Here is a tiny trained network, its code and every weight. The questions are about switching its units off for an input and a class, where a switched-off unit gives its printed mean instead of its output.

import numpy as np


def w(rows, s, z=0):
    codes = np.array(rows[::2]) - 128.0
    scale = np.full(codes.shape[1], s)
    scale[-1] = z or s
    return codes * scale


def f(y):
    return y / 2 * (1 + np.tanh(0.7978845608 * (y + 0.044715 * y**3)))


def log_softmax(a):
    a = a - a.max(-1, keepdims=True)
    return a - np.log(np.exp(a).sum(-1, keepdims=True))


def net(x, mask):
    res = np.array(x, float).reshape(1, 4) / 4 @ E
    y = f(res @ A[0][:, :-1].T + A[0][:, -1])
    res = res + np.where(mask, y, B[0][:, -1]) @ B[0][:, :-1]
    return log_softmax(res[-1] @ U[:, :-1].T + U[:, -1])


A, B = {}, {}
E = w([
[145,159,137,243,154,216,176,173,82,154,210],'x0',
[157,104,34,174,76,28,153,181,165,231,142],'x1',
[29,193,53,186,1,155,118,146,160,56,45],'x2',
[139,113,125,217,217,170,94,65,239,174,77],'x3',
],0.0083)
A[0] = w([
[63,199,136,190,80,126,76,123,163,54,76,112],'N0',
[160,147,183,51,43,91,197,175,55,93,157,61],'N1',
[108,134,39,122,147,66,156,129,184,182,144,100],'N2',
[123,102,151,89,67,76,130,207,30,87,190,85],'N3',
[106,129,154,75,148,156,104,67,125,45,129,112],'N4',
[171,97,194,104,181,116,79,132,120,171,149,56],'N5',
[171,118,112,254,100,185,229,156,55,105,169,101],'N6',
[125,70,120,87,150,65,101,96,200,107,66,84],'N7',
[146,163,178,229,144,208,156,162,65,129,196,67],'N8',
[113,200,207,84,151,201,93,57,113,79,99,46],'N9',
[152,115,106,162,102,65,147,200,185,154,150,160],'N10',
[153,57,85,150,93,105,144,187,176,169,117,84],'N11',
[142,88,121,28,90,89,70,98,188,83,96,170],'N12',
[140,97,97,153,97,62,197,153,105,195,114,49],'N13',
[145,89,106,71,109,102,99,70,123,122,61,61],'N14',
[81,113,145,49,105,54,112,69,136,135,116,60],'N15',
[148,86,167,208,169,160,75,59,247,171,82,46],'N16',
[158,64,146,106,156,68,181,114,164,172,221,148],'N17',
[149,103,168,115,195,83,146,164,118,128,128,3],'N18',
[131,148,175,157,178,183,126,39,46,46,129,169],'N19',
[99,120,143,95,140,76,71,145,155,112,117,38],'N20',
[66,190,95,142,100,123,104,141,169,83,101,32],'N21',
[179,31,178,58,211,110,76,75,68,115,201,129],'N22',
[76,109,59,145,48,175,90,170,160,49,150,144],'N23',
],0.0074,0.0055)
B[0] = w([
[145,96,85,119,116,86,182,81,88,156,98,235],'N0',
[206,175,100,196,177,131,131,62,189,67,160,225],'N1',
[163,93,164,86,103,145,84,141,105,99,134,185],'N2',
[196,187,99,181,186,156,99,73,171,81,185,227],'N3',
[167,121,156,122,80,124,77,159,99,123,134,207],'N4',
[150,89,76,156,88,149,190,104,94,140,93,178],'N5',
[89,174,160,96,153,192,113,137,123,201,120,239],'N6',
[94,158,130,139,164,209,111,142,117,160,153,191],'N7',
[90,160,143,116,166,181,108,164,121,182,117,231],'N8',
[147,48,181,104,56,114,116,173,116,80,153,219],'N9',
[128,77,209,106,92,87,105,172,128,92,116,204],'N10',
[146,91,165,114,70,142,103,146,100,83,135,179],'N11',
[88,174,170,125,179,168,115,159,116,201,129,232],'N12',
[164,70,168,135,87,168,104,154,117,96,143,176],'N13',
[107,144,148,167,149,209,145,170,125,168,154,168],'N14',
[69,158,155,137,173,255,132,156,142,151,133,174],'N15',
[227,185,92,207,196,123,116,69,216,46,186,233],'N16',
[100,104,117,128,84,98,160,98,103,147,85,210],'N17',
[130,59,96,204,102,251,183,138,138,100,96,140],'N18',
[135,98,172,114,87,85,92,141,102,113,129,246],'N19',
[142,128,139,185,150,195,156,172,127,151,147,137],'N20',
[179,92,93,142,109,168,195,123,106,141,83,178],'N21',
[122,88,54,114,104,94,159,91,91,164,78,254],'N22',
[143,97,73,143,109,96,157,86,107,177,103,229],'N23',
],0.0098,0.0085)
U = w([
[127,91,50,128,97,127,209,92,86,160,71,107],'0',
[172,167,94,156,170,143,111,83,177,49,158,109],'1',
[76,162,157,124,157,193,114,167,110,200,118,115],'2',
[136,71,187,108,65,119,75,163,99,72,120,107],'3',
[83,173,116,83,144,7,74,97,120,174,100,252],'4',
[26,120,103,102,157,87,233,194,179,63,151,54],'5',
[45,121,61,66,159,106,180,202,175,50,133,49],'6',
[62,140,117,57,147,90,242,183,202,77,134,48],'7',
],0.015,0.024)

Each question gives the input, the list of numbers given to net, and the class t.
The units are the neurons (one row each of A and B). Each row of codes is followed by its name. A weight is (code - 128) times the scale printed after its matrix; where a second scale follows, it is the last column's (A, B and U).
mask holds one flag per neuron, in row order. A switched-off neuron (its flag False) gives its mean, the last column of its row in B, instead of its output. The means were averaged over made-up inputs and are rounded, as every weight is.
A unit's drop is (log p(t) with every unit on - log p(t) with that unit switched off) / (log p(t) with every unit on - log p(t) with every unit switched off).
The circuit of an input: a set's keep is (log p(t) with only the set's units on - log p(t) with every unit switched off) / (log p(t) with every unit on - log p(t) with every unit switched off). Starting from the 12 units with the biggest drops (on a tie, the unit counted first), units are removed one at a time, each time the one whose removal leaves the highest keep (on an exact tie, the one counted first), for as long as the keep stays at least 0.8.
circuit, biggest first: the units of the circuit, biggest drop first
top k neurons: the k neurons with the biggest drops, biggest first
drop when u is switched off: that unit's drop, to one decimal
input [-8,8,-7,-7], class 2: circuit, biggest first	[N15]
input [-7,-7,-1,-3], class 2: top 3 neurons	[N12 N15 N14]
input [-1,-6,-7,5], class 0: top 2 neurons	[N22 N5]
input [-7,5,-7,2], class 0: top 3 neurons	[N22 N17 N5]
input [7,7,6,5], class 2: top 3 neurons	[N6 N9 N8]
input [2,8,5,8], class 1: top 3 neurons	[N16 N9 N19]
input [8,8,1,2], class 2: top 2 neurons	[N6 N8]
input [-6,-1,-2,5], class 2: top 2 neurons	[N12 N1]
input [-5,-8,0,7], class 3: top 3 neurons	[N9 N19 N4]
input [5,-1,-1,-6], class 1: top 2 neurons	[N1 N3]
input [-4,-2,-4,-2], class 0: top 4 neurons	[N22 N6 N8 N5]
input [-2,8,-4,8], class 1: drop when N9 is switched off	0.4
input [1,6,5,-8], class 1: drop when N3 is switched off	0.5
input [1,-7,-5,1], class 3: circuit, biggest first	[N9]
input [0,-8,-8,-5], class 0: drop when N10 is switched off	0.1
